Each row is followed by one of two labels, saying whether the row has a hidden trait. Each part has a new trait and two new labels.
In the rows, zero is written as 128.
[141 136  96 104 122 136 114 110 164  94 138 122 137 143 122 127 147 161
 166 119 116 114 133 114 111  74 122 179 106 123 108 146 114 141 138 121
 132 154 103 145 106  94 102 138 137 138] | M
[ 88 127  70 103 119 133 138 133  91 130 157 172 137 128 117 132 134 181
 127 134  76 133 179 100 160 120 139  84 111 159 159  95 120 104 150 149
 138 135 140 113 131 155 146 161 105 130] | M
[109 126 108 106 137 129 140 124 146 111 113 149 157 146 134 117 131 114
 137 105 113 111 110 141 135 155 129 104 132 136 140  62 150 109 164 176
 121 137 124 160 124 120 163 147 122 115] | S
[153 167 116 142 136 128 112 137 143 121 105 128 128 117 128  98 138  72
 114 160 120 140 130 151 158 110 134 140 154 128  99 137 132  86 141 180
  91  84 126 119 128 135 124 105 117 153] | M
[105 133 119 110 132 128 154 134 149 124 121 139 156 140 130  99 131 102
 127 100 116 114 121 149 137 166 122  90 127 132 129  92 150 116 152 150
 116 136 131 158 115 131 155 151 125 129] | S
[ 88 148  76 115 110 135 123 136  80 140 150 142 122 142 126 122 131 135
 120 147  92 135 179 117 152 170 143  78  93 144 155  81 119 113 139 123
 118 137 128 120 134 154 135 166 115 138] | M
[221 109 101 193 143 138 130 190 148 174  60 145  36  32 140   1 221   1
  15 221 255 140 168   1  83 255 194  30 146 181  92  73 176 127  47  62
 138 171 231  75 156 190 235 159 114 195] | M
[ 93 142 127  98 129 129 135 121 144 107 110 119 160 150 135  85 118  81
 135 100 127 115 133 167 136 151 124 117 133 128 126  58 141 116 156 146
 111 134 115 169 116 121 145 135 134 123] | S
[119 134 115 112 132 129 156 135 156 122 122 147 165 147 129 121 131 113
 136 106 109 112 109 133 140 142 119  97 135 133 134  95 152 114 157 164
 118 131 126 160 116 134 155 158 116 122] | S
[154 124  96 117 126 137 129 117 171  94 131 141 118 132 106 130 169 132
 149 138 134 122 139  93 108  99 122 140 117 130 123 114 119 129 143 115
 137 159 112 133 108 104 126 145 127 134] | M
[166 122  83 109 130 138 129 121 155  95 136 145 122 124 114 128 166 157
 140 134 134 113 135  73 100  89 130 164 118 136 118 153 117 129 134 118
 144 171 112 134 110 100 126 141 126 145] | M
[157 123  79 115 122 141 117 111 150  91 132 123 131 132 107 124 167 147
 170 134 113 129 136 100 112  87 126 177 120 126 122 142 122 142 143 129
 122 153 108 141  98  92 108 130 132 134] | M
[117  90 176 129 124 132 134 125 121  82 154  95 157 182 117 120 115 147
 155 130  92 124 110 146 137 160 142 149 159 124 118 105 139 106 108 180
 139 116 106 140 127 123 126 124 131  76] | S
[131 122  97 117 139 128 163 142 149 131 124 165 154 133 129 131 139 132
 120 113 108 108 114 116 133 160 126  85 127 141 144  92 160 109 157 173
 133 134 148 159 123 132 180 165 111 127] | S
[158 128  83 110 123 140 111 112 157  90 129 117 134 131 112 126 168 147
 168 134 118 127 136 103 118  85 130 174 112 125 123 131 121 146 140 133
 121 153 110 144 103  90  91 138 136 134] | M
[143 113 187 127 132 138 131 124 109  87 145  96 159 177 113 100 105 132
 147 132 109 134 115 154 131 147 142 150 173 131 126  97 127  94 112 141
 141 119  94 142 131 144 123 120 137  76] | S
[143 148  99  99 119 138 115 104 161  90 138 120 142 154 118 131 136 161
 179 109 107 114 137 128 118  46 114 181 112 117 106 149 114 140 141 127
 131 150  87 156 103  94  86 133 140 136] | M

Next part:
[122  84 120 136 142 133 110 124 140 132  64 126 121 144 133 125 129 159
 114 130 116 120 134 193 123] | [2]
[ 94 147 130 116 182 130 138 132 125 125  73 129 136 124 138 115 141 119
 141 137 131 126 137  94 103] | [2]
[130  41 131 118  58 126 142 130 150 130 171 130 137 125 135 122 130 127
 143 102  97 118 146   1 112] | [2]
[115   1 132 123 111 122 124 133 147 129  59 130 139 130 117 137 116 145
 134 105  80 130 157 161 125] | [2]
[105  63 134 113 156 127 140 133 137 126 104 132 142 114 123 120 131 120
 141 141 104 126 148 111 112] | [2]
[ 94 114 132 115 125 127 144 133 132 122 129 130 138 118 130 121 135 111
 144 139 127 128 138 114 103] | [2]
[127 107 130 120  95 130 135 130 127 129 152 129 129 121 133 118 137 120
 134 130 115 124 141  97 118] | [11]
[125  55 132 115 119 127 136 136 147 131 127 130 137 119 125 126 128 119
 138 133  94 126 149 100 113] | [11]
[110  34 135 113 135 131 132 132 151 126  62 131 134 124 131 124 139 136
 137 139 107 122 155 167 112] | [2]
[146  52 122 128 134 133 122 131 153 135 127 127 124 138 129 112 134 160
 130 157  95 113 149 137 110] | [2]
[ 96  96 136 113 150 127 136 131 135 126 101 131 138 122 125 125 136 125
 141 125 111 125 138 110 112] | [2]
[123  53 130 114 115 133 143 136 145 127 147 132 137 118 135 112 143 122
 146 153 115 119 152  87 107] | [11]
[120  85 129 112  89 130 138 130 129 130 176 130 132 121 134 116 142 123
 137 122 126 123 134  77 113] | [11]
[ 99  42 137 102  51 124 155 132 134 122 159 131 143 101 138 117 148 101
 149 106 102 120 158  25 103] | [2]
[103 121 138 110  52 131 148 128 124 125 174 130 135 111 132 125 152 111
 143 105 127 123 129  39 100] | [2]
[137  10 129 116  73 128 137 134 147 132 169 130 137 127 134 118 137 138
 137 121  90 115 153  40 109] | [11]
[140   8 124 131  62 132 130 132 144 136 185 126 124 136 145 107 146 151
 128 125 103 112 135  22 109] | [11]
[114  84 128 113 132 134 135 136 142 125 150 128 130 123 144 106 156 119
 146 163 138 118 138 100 107] | [11]
[110  67 131 114 134 130 134 133 136 124 116 129 133 117 131 114 160 124
 144 150 125 125 143 140 103] | [2]
[ 94  53 135 110 152 125 142 134 142 128 106 131 139 116 130 120 131 119
 154 145 107 126 150  97 116] | [2]
[115 141 133 114  54 128 147 129 126 126 181 127 134 115 141 122 158 108
 143 110 138 122 116  46 116] | [11]
[116  66 130 120 129 125 133 131 137 125  98 129 136 127 123 126 136 126
 130 135 109 127 136 147 117] | [2]
[107   3 132 109 162 126 136 138 152 129  81 129 145 120 125 112 139 137
 146 153  92 118 160  99 110] | [2]
[134  86 125 126 107 133 128 131 139 135 148 128 133 132 136 119 143 141
 129 143 113 117 134  91 121] | [11]
[126  50 134 125  51 126 137 131 138 131 167 131 142 118 135 128 131 131
 135  90 102 121 143  20 119] | [2]
[118  34 126 125 139 126 123 132 151 126  54 127 131 132 129 119 131 152
 130 132 107 115 144 165 110] | [2]
[ 95  40 132 118 133 123 133 127 139 121  38 130 137 126 128 137 138 128
 141 124 111 129 145 192 115] | [2]
[110 213 130 107  99 135 144 133 129 124 190 127 117 118 154 101 174 117
 145 150 161 116 110  84 102] | [11]
[152   4 119 136 114 133 117 132 158 138 140 127 126 148 134 105 128 169
 112 159  94 106 149 114 112] | [11]
[109  85 134 110 176 128 138 134 137 129  90 132 144 114 132 118 138 130
 142 138  99 126  51  98 114] | [2]
[110  97 126 120 195 129 134 136 139 134 105 129 131 126 136 114 137 145
 135 145 114 120 142 119 117] | [2]

Part 3:
[ 74 116 128 126  49 134 180  86 127  76  87  84 119 171 115  98 160 149
 126  80 159 100 135 130 103 182 142 134 107 160 126  82  89 120  92 100
  99 134 115 126  78 112 149  45 136  87  97 100  44 124 138 129 122 139
 118 112 118 172] | F
[169  88 139  85 151 133 122 176  98  96 128 139 116 105 130 117 140 147
  90 138 101 219 136 127  42 138 111 110 136 159 170 218 146 142 125 138
 128  92 156 113 184  91 129 129  86 117 124 143  88 114 119 120  96 199
 145 150 144 128] | F
[135 110 110  76  97 170 156 123 114  85 105 130 124 131 125  78 139 154
  65 127 107 149 127 113  42 157 114 108 125 158 135 154 126 130 130 143
 150 133 137  95  76 117 136 156  96  96 102 146  27 122 114 114  81 163
 131 137 143 139] | F
[100  97 150 146  83 132 144 169 109 117 125 166 127 111 153  70 114 141
 150 149 114 226 146 153 104 155 119 118 119 139 171 142 122 132  83 147
 129 103 153 134 203 136 115  88 124 129 163 118 116 118 154 124 126 165
 131 140 145 105] | F
[ 81 156 134 171  99 114 121 125  63 121 113 171 147 158 109  85 104  80
 116 175 144  90 131 124 113 142 159 143 132 153 139  70 129  89 154 169
 128 138 135 131 158 136 124 149 142  87 161 148 126 125  88 118 158 150
 115 118 144 110] | F
[ 81 119 140 129  69  88 162 109 121 144 120  84 114 160 120  58 199 146
  92 121 141 155 130 102  66 180 141 138 118 142 154 164 102 134 107 116
  60 133 106 146 100 121 111  97  93  92 198 124  85 129 127 123 163 125
 126 136 110 134] | F
[114 174 115 123  81 125 142  90 119  80  97 154 147 138 104 101 107 100
  94 133 107  58 115 123 123 169 129 150 112 154 102  24 107 117 155 162
 123 135 126 122  73 130 151 160 130  85  89 125 110 127 111 111 119 129
 120 128 134 159] | F
[105  98 131 107  76 160 156 136 125 109 136 110 119 136 147  66 138 169
 111  99 134 195 142 127  60 154 108 102 127 157 170 178 123 122  88 135
 149 123 137 109 114 132 124  91 118 110 173 138  60 121 137 118  85 157
 137 143 139 117] | F
[156 170 115 130 110 120 117 166 107  99 116 193 134  97 113 184  68 107
 110 195  49 181 116 134 119 161 129 136 109 119 112  92 115 123 131 175
 150 104 147 138 116 145 109 210  87 112  39 141 119 140 119 104 132 122
 147 119 147 136] | F
[192 135 108  96 138 153 154 127 129 168 173 115 115 108 124 164 131 148
  83 128 131 171 131 117  69 151 129 120 135 144 139 175 148  96 107 168
 137 120 136 115 143 122  96 125 111 132  99 148  54 122 122 118  94 154
 144 158 119 139] | F
[118 139 136 107 112 120 127 124 134 121 126 131 122 140 117 116 145 127
 114 127 130 157 123 122  70 153 130 133 120 150 165 114 116 118 130 131
 118 122 125 133 127 115 139 113  95 101 147 116  95 117 127 123 123 145
 135 137 123 127] | J
[176 114 117  52 134 182 153 131 144  93 122 108  97 134 107 179 168 142
  96  99 149 207 140 120  71 159 129 114 130 199 143 160 134 111 101 102
 121 121 130  90 138  72 141  75  97 109  53 104  35 106 126 134  85 183
 148 150 116 162] | F
[125 176 132  67  93 138 133 118 178  81  90 176 140 119 112  74 127 115
 116 111  95 122 103 134 112 159 107 152  94 144 136   1  95 147 159 113
 102 131 134 131  97  94 194 150 106  96  97  67 142 102 137 115 100 141
 134 138 128 152] | F
[ 37 151 148 104  16 121 152 127 157  99  93 154 133 148 144  59 134 148
 153 124  91 230 122 136 102 160 108 138  95 120 173  50  70 148 102 100
 107 116 121 146 102 141 151  76  88  96 170  79 108 115 181 120 133 104
 136 127 128 123] | F
[186 100 100 123 144 139 147 123 102  81 114 111 131 110  96 212 103 130
  83 133 102  53 129 138 100 177 143 121 106 153  92 140 136 123 132 154
 139 121 139 120  85 115 123 177 116 131   1 156  59 140 103 109 107 155
 130 108 129 183] | F

[118 109 117 206 144 119 179 140 126 136 101 105 123 148 128 191 112 134
 118 124 143  88 105] | L
[125 115 123 156 148 142 154 150 115 117 121  97 143 100 140 164 127 123
 128 121 122 124 109] | Z
[124 134 125 144 128 139 135 132 128 129 102 142 113 137 120 158 118 122
 118 126 135  92 116] | L
[130 117  95 253 144 103 166 160 109 116  78 135  99 134 145 163 109 140
 108 142 164 125  97] | Z
[121 130 126 139 132 119 157 129 128 115 118 128 132 150 138 157 124 122
 114 120 117 119 127] | L
[133 109 114 137 140 112 135 144 125 144 131 116 145 120 133 140 127 153
 135 142 127 125 119] | L
[138  96 118 166 163 115 149 151 118 145  82 127 107 142 148  98 129 183
 128 139 172 121 119] | Z
[125 146 117 137 120 114 120 137 107 101  99 180  83 128 127 126 109 110
  97 132 156 144 122] | Z
[100 123 131 156  96 134 130 105 124 124 107 113 110 148 104 135 134 124
 129 115 133 147 132] | L
[174  75  54 160 169  93 169 137 114 129 176  97 157  49 101 160 150 116
 132 128 130 109 173] | Z
[154 119  21 184 124 148 160 138 137 124 175 110 135 104 121 198 112  79
 121 130  86 128  93] | Z
[134 100 111 173 130 121 141 144 125 145 123 119 143 140 129 143 129 161
 133 135 131 117 110] | L
[122  94 126 235 111 127 175 144 122 136 109  94 138 153 127 180 122 145
 127 124 138 107 105] | L
[129 109 113 153 128 115 134 137 124 141 126 114 137 127 129 154 125 137
 131 139 129 133 115] | L
[141 108 117 177 159  92 156 152 118 155 127 131 139 143 127 105 119 153
 129 129 141 108 116] | Z
[153  91  38 213 131 159 156 141 141 147 167  93 144 118 113 174 129 100
 136 129  83 124 105] | Z
[177  79  50 155 192  72 203 152 119 120 185  82 173  46 126 169 136 127
 136 133 125  95 155] | Z
[132  97 116 210 158 134 174 141 131 147 127  72 145 121 122 164 125 163
 148 124 154 121 106] | Z
[122  93  85 255 101 115 173 158 111 125  99 110 129 153 120 230 108 133
 117 135 140 125  80] | L
[140  95 111 178 144 107 150 151 124 149 131 108 147 128 134 156 124 163
 137 144 132 119 106] | L
[115 125 124 224  98 121 181 143 116 113 114 111 121 136 122 203 106 105
 109 127 130 120 105] | L
[110 106  89 255 111 109 218 153 115  98  86 102 130 157 137 255 103 112
 102 123 129 113  90] | L
[155  99  32 198 137 149 168 142 143 143 171  98 144 118 122 187 123 109
 135 128  81 121  93] | Z
[149  98  24 191 126  95 188 133 122  87 148 100 135  80 110 208 120 103
 127 116 124 130 120] | Z
[139 110 114 214 145  89 168 152 108 133  96 138 119 140 134 146 110 137
 110 133 162 120 103] | Z
[130 125 106 208 137 108 165 154 125 145 119 123 127 143 121 134 115 139
 121 132 123 121 101] | Z
[122  97 119 185 156 109 185 142 132 134 114 100 152 151 144 161 135 159
 128 123 127 103 116] | L
[129 115 104 208 149 100 154 149 111 127  86 141 105 141 137 130 114 152
 113 134 163 122 109] | Z
[131 128 121 208 131 110 161 153 120 136 122 127 131 140 124 133 110 128
 115 129 123 119 104] | Z
[139 126 116 169 155  90 145 149 109 134 122 148 124 126 138 119 109 136
 112 134 141 113 112] | Z
[130 148 120 191 128 121 174 156 129 131 128 127 121 131 130 151 114 114
 112 137 113 127  94] | Z
[117 118 110 187 137 120 172 134 129 127 108 118 120 146 125 156 108 125
 113 120 138 108 108] | L
[135 126 141  99 168 142 143 146 124 122 133  98 150  89 144 134 129 128
 137 123 121 125 121] | Z
[163  86  36 250 127 160 149 141 118 151 174  96 140  93  88 191 142  72
 118 132  93 127 141] | Z
[169  76  56 223 135 121 166 133 106 130 170  95 141  65  80 181 149  93
 121 127 121 119 171] | Z
[122 117 122 188 128 120 175 137 124 122 102 132 145 145 141 172 135 144
 122 127 112 110 118] | L
[121 119 125 181 132 127 171 150 111 102 100 119 135 110 144 175 124 106
 116 119 114 128 112] | Z
[117 131 122 181 119 136 148 133 119 112 109 143 135 146 134 165 140 125
 119 130 119 100 118] | L
[123 123 124 159 142 132 154 157 131 128  75 125  87 131 145 121 133 171
 123 143 156 139 112] | Z
[154  91  50  84 159 109 148 113 143 117 165 103 150  92 116 100 149 149
 153 110 122 125 142] | Z
[130 136 125 151 156 138 177 171 139 135  99 103 115 111 151 136 133 157
 123 151 127 128 109] | Z
[133 107 129 147 124 123 123 139 125 145 128 124 138 138 129 128 128 149
 130 131 131 118 117] | L
[148 126 115 149 140  98 149 143 123 121 140 139 142 121 155 138 123 127
 123 133 113 115 138] | Z
[137 137 117 169 140 107 154 147 124 143 126 132 137 139 121 111 117 135
 121 131 121 120 107] | Z
